[  2.6  -0.7  -6.4 -37.4  -4.6  -9.5 -20.5   2.6  -3.8 -10.8  15.1  21.8
 -31.3  52.1 -14.3 -16.0  17.2  -3.6   6.6  -6.8 -15.0 -13.9  12.2] -> 8
[  4.7  -1.2   2.9  11.6 -11.2 -14.4  -2.0   3.3   1.2  -7.3  -3.2  14.8
  -5.4  18.3  28.3 -17.0  -1.4 -10.5  -9.3  26.5 -12.0  -1.9   3.1] -> 0
[  3.9  -5.2  -2.1 -21.7   1.0 -20.9 -21.8   0.9  -5.3  -4.6   6.5  21.8
 -28.4  46.3  -0.7 -25.1  18.0   3.3  -1.9  20.5 -24.9  -8.4  11.1] -> 12
[  4.1  -2.3  -1.9 -12.8  -5.8 -14.8 -14.6   0.9  -1.9  -8.3   4.2  18.4
 -20.5  36.5   3.9 -20.8  10.3  -3.6  -3.5  11.4 -16.3  -6.7   6.6] -> 7
[ 10.0   0.4 -15.5 -35.7 -25.4 -19.4 -29.0 -11.2   1.8 -29.0   8.2  36.3
 -45.6  87.1 -24.1 -46.1   6.7 -31.5 -10.4 -23.4 -24.0 -12.3   5.4] -> 9
[  8.5  -4.4  -3.6  -9.5 -12.8 -27.0 -21.7  -2.5  -1.6 -13.8   0.9  28.7
 -29.2  61.5  10.3 -40.4  10.3 -12.1 -12.2  21.8 -28.2  -6.3   7.5] -> 12
[  5.1  -1.0   2.5   1.9 -12.1 -15.4  -4.7   6.3   0.2  -9.1   1.5  19.7
 -10.8  31.5  27.6 -18.4   3.2  -8.4  -5.7  23.3 -12.5  -5.8   6.7] -> 6
[  5.4  -2.3  -4.5 -16.2  -9.1 -17.9 -18.0  -1.5  -1.6 -11.2   4.6  21.8
 -25.3  52.6  -1.3 -26.7   9.6  -8.2  -4.7   7.1 -19.5  -7.7   7.1] -> 8
[  5.3  -6.1  -3.5 -10.5  -2.1 -23.9 -21.6  -3.9  -4.0  -6.7   0.0  21.6
 -27.2  47.6   0.0 -32.3  13.7  -0.7  -9.0  23.5 -27.7  -3.6   6.0] -> 10
[  4.4  -1.4  -1.7  -2.9  -8.5 -12.9  -9.7  -1.0   0.1  -8.5   0.3  14.8
 -12.6  29.5   7.4 -19.0   2.8  -8.0  -6.6  10.2 -14.0  -3.6   3.3] -> 4
[  5.9  -3.7  -2.4   0.2  -9.1 -18.9 -12.5  -3.6  -0.5  -8.5  -3.0  17.0
 -17.5  35.9   9.7 -27.6   3.8  -8.5 -11.5  22.1 -20.1  -1.9   2.6] -> 7
[  2.8  -8.9   4.3   2.0   9.8 -25.2 -15.9   2.5  -6.7   2.5  -3.1  13.4
 -15.5  24.4  19.2 -18.8  16.4  15.2  -7.0  48.3 -26.9  -1.2   8.4] -> 10
[  5.5   2.2  -2.6  -9.0 -17.7  -8.1  -8.6   2.1   2.4 -16.2   5.1  19.4
 -14.6  39.1  10.4 -18.9  -1.4 -17.6  -2.8  -1.0  -7.6  -7.8   5.0] -> 1
[  7.8  -7.5  -0.2   8.5  -7.1 -29.8 -17.5  -4.1  -2.1  -7.6  -8.1  24.2
 -21.4  48.9  24.0 -41.9   7.8  -5.4 -18.9  41.8 -31.8  -0.6   4.4] -> 11

[  6.7 -17.9 -23.3 -12.0  23.8  34.5   8.5  -4.2 -43.3 -21.4  26.5  34.8
  30.4  10.2 -20.9 -47.2 -21.4  25.1  25.7  46.4   6.0 -17.6 -33.3 -13.2] -> 2
[ -2.5   9.5  14.8  22.1  -2.4 -44.6 -24.2  -7.6  28.8  26.6  28.9 -17.4
 -24.7 -19.5   4.1  33.5  30.1  37.4  -9.2 -73.6 -45.0   5.0  32.1  39.8] -> 7
[ 42.1  18.3   2.3 -16.4 -35.6 -39.5  -1.0  31.9  43.4  10.6 -14.5 -73.3
 -15.4   4.3  34.2  38.1  13.7 -10.9 -22.0 -59.3  -7.7  28.0  32.9  -4.5] -> 12
[-39.9 -19.2   4.8  17.2  19.6  38.4   9.7 -63.5 -42.6 -21.1  -3.0  60.2
  19.0   1.4 -55.0 -44.6 -17.2   6.2  11.2  86.2  11.6 -34.7 -41.4 -24.7] -> 0
[ -6.8 -12.6 -17.8 -18.7  -1.7  35.8  16.7  -1.7 -31.3 -32.8 -35.7  29.7
  20.9  18.4  -9.2 -45.6 -25.0 -21.6  21.1  67.9  20.3  -7.6 -38.0 -28.1] -> 4
[ 80.7  -8.8 -64.8 -54.0  29.2  29.2  19.2  91.9 -28.7 -14.8   8.6 -49.5
  29.2  21.0  48.1 -22.6 -20.4  19.1  36.7 -51.3 -24.9   7.3  -4.0   6.0] -> 6
[ 38.1   1.1 -31.7 -39.4   7.4  26.3  22.2  35.7  -6.2 -18.7 -27.7 -24.8
  21.8  26.5  38.8 -10.7 -29.0 -32.6   5.4   8.0  18.5  13.5  -9.5 -26.8] -> 8
[ 25.6   7.5  -5.0 -44.3 -27.9  12.6  18.8  34.4 -11.2 -13.0 -37.6 -34.3
  17.0  24.3  40.2  -5.8 -22.4 -66.4 -18.2  25.3  33.7  18.8 -10.2 -35.2] -> 10
[-17.0  -4.9  12.3  29.9  27.8 -48.0 -20.8 -17.8   4.0  19.2  44.9  18.2
 -13.5 -34.8 -20.8  10.2  30.4  67.9  13.1 -52.9 -41.0 -13.6  15.8  33.3] -> 2
[ 58.3  17.9 -23.4 -38.4 -17.5 -13.0   3.6  72.3  40.1   8.0 -14.7 -75.3
 -14.7  12.6  60.2  29.7   3.7 -22.7 -15.4 -62.4  -6.3  32.1  33.7  12.8] -> 12
[-25.9 -17.8  -3.3  27.6  34.5  13.0 -10.7 -30.3 -22.5   8.2  40.3  32.1
   7.7 -23.2 -49.8 -28.6   8.3  54.6  24.0  -3.5 -30.4 -31.1  -9.0  18.6] -> 0
[ 30.0  17.5  -1.5 -15.1 -24.4 -43.4  -7.7  43.9  43.5  20.7   7.1 -50.8
 -18.3  -6.5  37.4  47.0  16.8  -3.5 -20.9 -70.9 -22.4  18.9  35.1  29.3] -> 11
[  4.6  16.1  20.9  17.8 -24.7 -41.1 -17.0  22.3  41.2  21.0   3.7 -24.6
 -28.2 -14.3  14.9  44.7  26.4  -1.1 -24.5 -46.3  -8.4  15.1  41.5  28.4] -> 9
[ 68.0  15.8 -32.2 -47.5 -13.7  -6.2  10.4  69.6  27.8  -4.1 -27.5 -76.7
   3.9  21.9  66.7  29.4 -14.1 -19.6  -1.4 -58.9  -7.6  29.2  23.4   8.3] -> 11

[ -0.3  -7.8   6.2   4.2  -1.7  -5.5  -2.2   3.1   3.7   0.0  -2.8  16.8
  11.0   0.9   2.3 -11.5   8.8   1.2  -4.3   2.9   2.1  -2.2   3.7   2.7
 -16.4   0.0  -5.8  -2.9   5.7  -2.5   7.4  -8.1  -0.3  -2.1   9.5  -7.2
  -3.9] -> 7
[ -2.5  -2.8  -0.4   3.8   1.7 -10.5   2.9  -1.0  -1.9   2.0   1.4   3.3
  -3.1   5.5   1.6 -13.5   5.5  -1.8  -4.2  -2.1  -2.0 -17.0  -3.6  -0.2
  33.1  -1.8   0.8   6.5   8.7   1.3   3.9   8.1   4.4  -7.6 -10.8 -12.5
  -1.0] -> 5
[  4.3  -2.4   6.3   1.4  -0.4  -7.5  -0.3   3.1   3.4   0.9  -0.1  15.3
   7.0   2.9   3.2  -3.5   8.1   4.5  -6.5   2.9   5.0  -5.0   3.2   2.8
  -0.6   0.4  -1.2  -1.9   8.8  -1.8   5.8 -11.9   2.0  -1.5   6.6  -2.4
  -2.4] -> 7
[ -2.5   3.6  -4.5  12.3   2.4  -1.8   9.0  -4.7  -4.4   3.1   2.3  -3.6
 -14.1   1.0   5.4  -7.5 -21.3  -0.2  -1.6  -3.3  -1.0 -12.9  -6.5   0.2
  74.6  -0.8   8.2  22.8   4.8  -0.5  -4.2  17.5  12.4 -11.7 -26.7   1.3
   3.6] -> 0
[  2.4  -7.1   7.2   1.5  -2.6  -3.4  -3.0   3.3   5.6  -0.2  -3.6  21.5
  16.8  -0.4   2.1  -8.6   6.6   3.7  -5.8   4.2   4.3   3.4   5.6   4.7
 -25.5   1.3  -5.8  -0.6   5.6  -3.4   7.2  -8.0   1.1  -2.1  13.3  -1.2
  -3.6] -> 8
[ -7.8 -10.9   2.1  16.0  -2.4  -0.7  -0.3   0.0   3.4  -0.5  -7.7  24.2
  12.4  -3.7   2.9 -20.1  -1.4   1.9   0.6   1.7   0.8   3.2   3.0   6.8
  -0.8   0.7  -6.2   7.9   3.2  -1.9   4.8   8.9   2.9 -10.7   3.0  -5.9
  -2.9] -> 6
[-1.8 -2.9  3.6 10.3 -0.6 -5.4  2.7 -0.4  2.0  1.5 -2.8 14.3  4.1  0.7
  3.4 -8.1 -1.4  3.3 -3.0  0.4  5.1 -4.1  0.7  5.0 13.8  0.2  0.1  7.9
  7.2 -1.2  1.5  3.8  5.6 -7.0 -5.3 -1.9  0.9] -> 5
[  0.2  -6.8   4.1   1.6  -1.3  -9.0  -2.7   2.3   3.5   0.2  -1.9  12.3
   7.3   3.2   2.0 -14.6  12.5   1.1  -5.0   1.8   0.5  -6.9   1.5   1.7
 -15.0   0.0  -5.2  -1.9   7.0  -1.0   7.9  -6.3  -0.9  -5.2   7.6  -9.7
  -4.5] -> 7
[-16.0 -10.2  -9.4  18.2  -0.6   2.1   5.8  -6.0  -5.9   0.4  -5.8   8.3
  -2.8  -3.9   2.7 -38.8 -26.2  -9.6   3.3  -5.5 -10.7  -7.3  -5.8  -0.3
  59.2  -1.1  -3.4  28.5  -2.9  -0.8  -0.3  37.2   9.6 -24.3 -22.1 -13.1
  -1.5] -> 0
[  7.4   2.8   3.1 -12.6  -2.2 -13.0  -6.2   6.7   5.4   0.1   2.6  18.6
  18.6   5.5   0.7  -2.5  35.9  -1.1  -8.5   6.2   2.4  -3.6   5.5   1.9
 -47.3  -1.0  -7.6 -17.9   2.2  -2.8   9.2 -29.3  -5.3   5.7  27.4  -8.2
  -8.3] -> 12
[ -4.3  -0.8  -2.6   9.2   1.1  -6.6   4.9  -2.7  -1.9   2.3   0.2   5.1
  -5.9   2.3   2.6 -14.2 -14.0  -1.3  -1.5  -1.3  -0.2 -13.4  -3.6   1.8
  45.5  -1.1   2.1  12.3   5.3   0.2   1.2  11.8   8.8 -10.0 -14.9  -4.0
   0.8] -> 3
